Below is a small trained network, with its code and all its weights. Each question gives an input and a target symbol and asks what happens when units are switched off, that is, made to give their printed mean instead of their output.

import numpy as np


def w(rows, s, z=0):
    codes = np.array(rows[::2]) - 128.0
    scale = np.full(codes.shape[1], s)
    scale[-1] = z or s
    return codes * scale


def f(y):
    return y / 2 * (1 + np.tanh(0.7978845608 * (y + 0.044715 * y**3)))


def softmax(a):
    e = np.exp(a - a.max(-1, keepdims=True))
    return e / e.sum(-1, keepdims=True)


def log_softmax(a):
    a = a - a.max(-1, keepdims=True)
    return a - np.log(np.exp(a).sum(-1, keepdims=True))


def net(x, mask):
    ids = ['αβγδζθλμξπστψ'.index(c) for c in x.split()]
    T = len(ids)
    res = E[ids] + P[:T]
    r = res
    for j in range(2):
        rows = slice(3 * j, 3 * j + 3)
        q, k, v = (r @ M[0][rows].T for M in (Q, K, V))
        z = softmax(np.where(np.tri(T) > 0, q @ k.T / 3**0.5, -1e9)) @ v
        o = O[0][rows]
        res = res + np.where(mask[j], z, o[:, -1]) @ o[:, :-1]
    y = f(res @ A[0][:, :-1].T + A[0][:, -1])
    res = res + np.where(mask[2:10], y, B[0][:, -1]) @ B[0][:, :-1]
    return log_softmax(res[-1] @ U[:, :-1].T + U[:, -1])


Q, K, V, O, A, B = {}, {}, {}, {}, {}, {}
E = w([
[89,135,125,174,144],'α',
[212,142,105,42,174],'β',
[158,167,99,70,169],'γ',
[146,181,105,107,113],'δ',
[90,194,99,137,125],'ζ',
[98,111,123,139,212],'θ',
[186,202,148,52,130],'λ',
[165,177,146,80,140],'μ',
[161,159,81,223,99],'ξ',
[124,162,248,92,122],'π',
[227,89,95,165,162],'σ',
[194,157,182,170,50],'τ',
[109,176,193,179,88],'ψ',
],0.017)
P = w([
[76,80,108,65,62],'0',
[91,131,123,99,82],'1',
[102,146,127,118,133],'2',
[124,188,126,115,138],'3',
[117,182,140,151,174],'4',
[145,197,149,145,185],'5',
[145,211,162,156,203],'6',
[154,212,158,189,215],'7',
[161,244,171,159,206],'8',
],0.011)
Q[0] = w([
[136,207,128,152,247],'H0',
[107,101,114,191,133],'H0',
[178,187,128,148,143],'H0',
[150,30,121,37,90],'H1',
[81,83,139,127,86],'H1',
[72,181,157,102,144],'H1',
],0.012)
K[0] = w([
[220,253,192,205,188],'H0',
[147,171,140,3,133],'H0',
[90,173,183,211,248],'H0',
[34,41,35,95,38],'H1',
[143,6,58,32,21],'H1',
[251,126,104,242,110],'H1',
],0.007)
V[0] = w([
[132,220,125,192,51],'H0',
[54,87,179,243,123],'H0',
[134,169,233,36,126],'H0',
[242,85,117,113,65],'H1',
[142,169,133,148,87],'H1',
[2,180,148,105,141],'H1',
],0.011)
O[0] = w([
[98,31,77,77,62,178],'H0',
[36,89,152,202,127,124],'H0',
[191,57,251,1,133,151],'H0',
[210,94,101,174,142,1],'H1',
[143,61,105,104,114,140],'H1',
[45,143,158,87,88,214],'H1',
],0.011,0.0063)
A[0] = w([
[167,12,105,124,229,175],'N0',
[93,177,59,127,27,151],'N1',
[182,153,54,139,188,1],'N2',
[107,105,135,148,213,194],'N3',
[188,122,173,227,24,190],'N4',
[104,29,37,49,190,138],'N5',
[50,137,157,172,58,6],'N6',
[149,30,255,200,102,142],'N7',
],0.0069,0.0041)
B[0] = w([
[191,195,169,82,36,177],'N0',
[166,109,143,120,217,253],'N1',
[102,67,235,200,179,152],'N2',
[206,135,71,144,37,208],'N3',
[23,164,168,36,68,169],'N4',
[72,118,136,230,3,211],'N5',
[97,112,94,146,169,236],'N6',
[101,219,89,213,155,178],'N7',
],0.0081,0.005)
U = w([
[106,87,147,154,187,64],'α',
[197,111,175,158,170,116],'β',
[172,129,119,99,168,208],'γ',
[154,110,120,117,114,84],'δ',
[88,106,62,49,114,105],'ζ',
[99,224,134,129,208,120],'θ',
[164,107,148,76,111,29],'λ',
[158,82,149,88,150,119],'μ',
[137,141,15,176,100,171],'ξ',
[121,50,254,127,135,34],'π',
[228,179,99,233,148,254],'σ',
[165,153,153,197,9,111],'τ',
[89,22,224,180,79,41],'ψ',
],0.0081,0.0047)

Each question gives the input, a string of symbols that net reads in full, and the target symbol t.
The units are the heads (3 rows each of Q, K, V and O) and the neurons (one row each of A and B). Each row of codes is followed by its name. A weight is (code - 128) times the scale printed after its matrix; where a second scale follows, it is the last column's (O, A, B and U).
mask holds one flag per unit, heads first, then neurons. A switched-off unit (its flag False) gives its mean, the last column of its rows in O or B, instead of its output. The means were averaged over made-up inputs and are rounded, as every weight is.
A unit's drop is (log p(t) with every unit on - log p(t) with that unit switched off) / (log p(t) with every unit on - log p(t) with every unit switched off).
The circuit of an input: a set's keep is (log p(t) with only the set's units on - log p(t) with every unit switched off) / (log p(t) with every unit on - log p(t) with every unit switched off). Starting from all 10 units, units are removed one at a time, each time the one whose removal leaves the highest keep (on an exact tie, the one counted first), for as long as the keep stays at least 0.8.
units of the circuit, in order: the units of the circuit, biggest drop first
top k neurons: the k neurons with the biggest drops, biggest first
heads that matter: for each layer, one digit per head in row order, 1 if its drop is at least 0.15 and else 0, layers parted by /
input ξ θ π ζ ζ γ, target ζ: heads that matter -> 11
input γ π δ ζ τ π, target τ: top 3 neurons -> (N7 N0 N5)
input θ θ θ ζ θ ζ α ψ γ, target ψ: heads that matter -> 10
input γ ζ β ψ θ μ λ θ, target λ: units of the circuit, in order -> (H0 N0)
input ζ ζ τ β, target τ: units of the circuit, in order -> (N5 H0 N0)
input γ θ π, target θ: heads that matter -> 10
input θ θ α, target θ: units of the circuit, in order -> (H0 H1)
input θ σ λ σ θ, target σ: heads that matter -> 01
input ξ θ σ τ δ, target τ: units of the circuit, in order -> (H1 H0 N5 N0)
input ξ λ θ σ π, target σ: units of the circuit, in order -> (H1)
input σ σ τ θ θ ξ, target θ: units of the circuit, in order -> (N4 N5 N3)
input θ θ λ, target θ: top 2 neurons -> (N3 N5)
input ξ τ σ, target τ: heads that matter -> 01
input θ θ θ α, target θ: units of the circuit, in order -> (H1 H0)
input β τ ξ ζ λ ξ π ζ δ, target ζ: units of the circuit, in order -> (H0)
input σ θ θ ξ, target θ: top 2 neurons -> (N1 N4)
input θ θ α τ τ σ, target τ: top 3 neurons -> (N0 N5 N1)
input θ ψ ζ, target ψ: units of the circuit, in order -> (H0 N5)
input σ ζ θ σ θ, target σ: units of the circuit, in order -> (H1 H0)
input θ θ θ θ ξ θ ξ β, target ξ: units of the circuit, in order -> (H0)
input θ θ θ ζ θ τ, target θ: heads that matter -> 10
